Below are the code and all the weights of a small trained network. Each question names an input and a class and asks about switching units off, where a switched-off unit gives its printed mean instead of its output.

import numpy as np


def w(rows, s, z=0):
    codes = np.array(rows[::2]) - 128.0
    scale = np.full(codes.shape[1], s)
    scale[-1] = z or s
    return codes * scale


def norm(h):
    return h / np.sqrt((h * h).mean(-1, keepdims=True) + 1e-5)


def f(y):
    return y / 2 * (1 + np.tanh(0.7978845608 * (y + 0.044715 * y**3)))


def log_softmax(a):
    a = a - a.max(-1, keepdims=True)
    return a - np.log(np.exp(a).sum(-1, keepdims=True))


def net(x, mask):
    res = np.array(x, float).reshape(1, 3) / 4 @ E
    u = 0
    for l in range(2):
        y = f(norm(res) @ A[l][:, :-1].T + A[l][:, -1])
        res = res + np.where(mask[u : u + 4], y, B[l][:, -1]) @ B[l][:, :-1]
        u += 4
    return log_softmax(norm(res)[-1] @ U[:, :-1].T + U[:, -1])


A, B = {}, {}
E = w([
[90,16,74,127,30,86,121,108,28,75,204,193],'x0',
[208,185,79,194,124,176,102,232,68,1,186,135],'x1',
[122,148,122,187,141,145,123,100,118,136,112,176],'x2',
],0.0054)
A[0] = w([
[39,121,210,118,210,133,189,74,195,221,104,98,103],'0.n0',
[71,4,109,170,79,72,106,60,186,225,195,134,7],'0.n1',
[55,53,63,86,82,111,202,57,151,177,146,147,7],'0.n2',
[103,144,118,32,156,78,117,70,60,163,123,56,184],'0.n3',
],0.0035,0.0011)
B[0] = w([
[190,136,72,46,78,45,158,95,55,55,217,173,253],'0.n0',
[137,85,152,136,144,237,70,139,214,126,94,51,222],'0.n1',
[49,199,214,166,150,180,115,117,100,152,32,56,207],'0.n2',
[212,161,108,254,156,111,94,64,102,111,88,169,170],'0.n3',
],0.0064,0.0039)
A[1] = w([
[191,133,92,86,199,2,129,44,133,163,105,158,81],'1.n0',
[174,166,115,152,246,192,96,222,155,143,105,88,246],'1.n1',
[101,40,184,154,129,153,77,98,144,227,106,120,93],'1.n2',
[53,171,107,112,94,176,121,91,91,138,155,121,27],'1.n3',
],0.0055,0.0011)
B[1] = w([
[170,196,145,131,42,157,169,195,172,192,149,221,224],'1.n0',
[38,93,169,101,155,156,54,2,156,115,76,51,254],'1.n1',
[107,144,102,155,182,175,82,87,174,54,154,68,206],'1.n2',
[191,189,170,46,208,59,149,191,155,152,115,98,138],'1.n3',
],0.0072,0.0052)
U = w([
[216,214,156,74,58,121,200,125,198,206,114,251,186],'0',
[63,99,167,118,191,202,46,30,182,71,72,1,196],'1',
[138,66,50,135,100,104,132,211,41,47,179,201,179],'2',
[109,104,140,142,200,73,199,178,110,207,73,98,4],'3',
[123,86,166,131,226,45,178,175,160,152,97,133,1],'4',
],0.0082,0.0041)

Each question gives the input, the list of numbers given to net, and the class t.
The units are the neurons (one row each of A and B). Each row of codes is followed by its name. A weight is (code - 128) times the scale printed after its matrix; where a second scale follows, it is the last column's (A, B and U).
mask holds one flag per neuron, layer by layer. A switched-off neuron (its flag False) gives its mean, the last column of its row in B, instead of its output. The means were averaged over made-up inputs and are rounded, as every weight is.
A unit's drop is (log p(t) with every unit on - log p(t) with that unit switched off) / (log p(t) with every unit on - log p(t) with every unit switched off).
unit that matters most: the unit with the biggest drop
k most important neurons: the k neurons with the biggest drops, biggest first
top k neurons in layer l: the k neurons of layer l with the biggest drops, biggest first
drop when u is switched off: that unit's drop, to one decimal
input [0,0,7], class 0: unit that matters most : 0.n1
input [-7,0,-5], class 0: 3 most important neurons : (0.n0 0.n1 1.n0)
input [1,3,4], class 2: 4 most important neurons : (0.n1 0.n2 1.n1 1.n0)
input [7,0,4], class 1: top 2 neurons in layer 1 : (1.n2 1.n0)
input [4,1,-6], class 2: top 2 neurons in layer 1 : (1.n1 1.n2)
input [2,3,0], class 2: top 2 neurons in layer 1 : (1.n1 1.n0)
input [3,1,1], class 2: 2 most important neurons : (1.n1 1.n0)
input [-8,-2,7], class 0: drop when 0.n0 is switched off : 0.4
input [-1,-2,1], class 0: drop when 0.n0 is switched off : 1.1
input [-6,-4,2], class 0: drop when 1.n3 is switched off : 0.0
input [7,0,7], class 1: drop when 1.n2 is switched off : 0.3
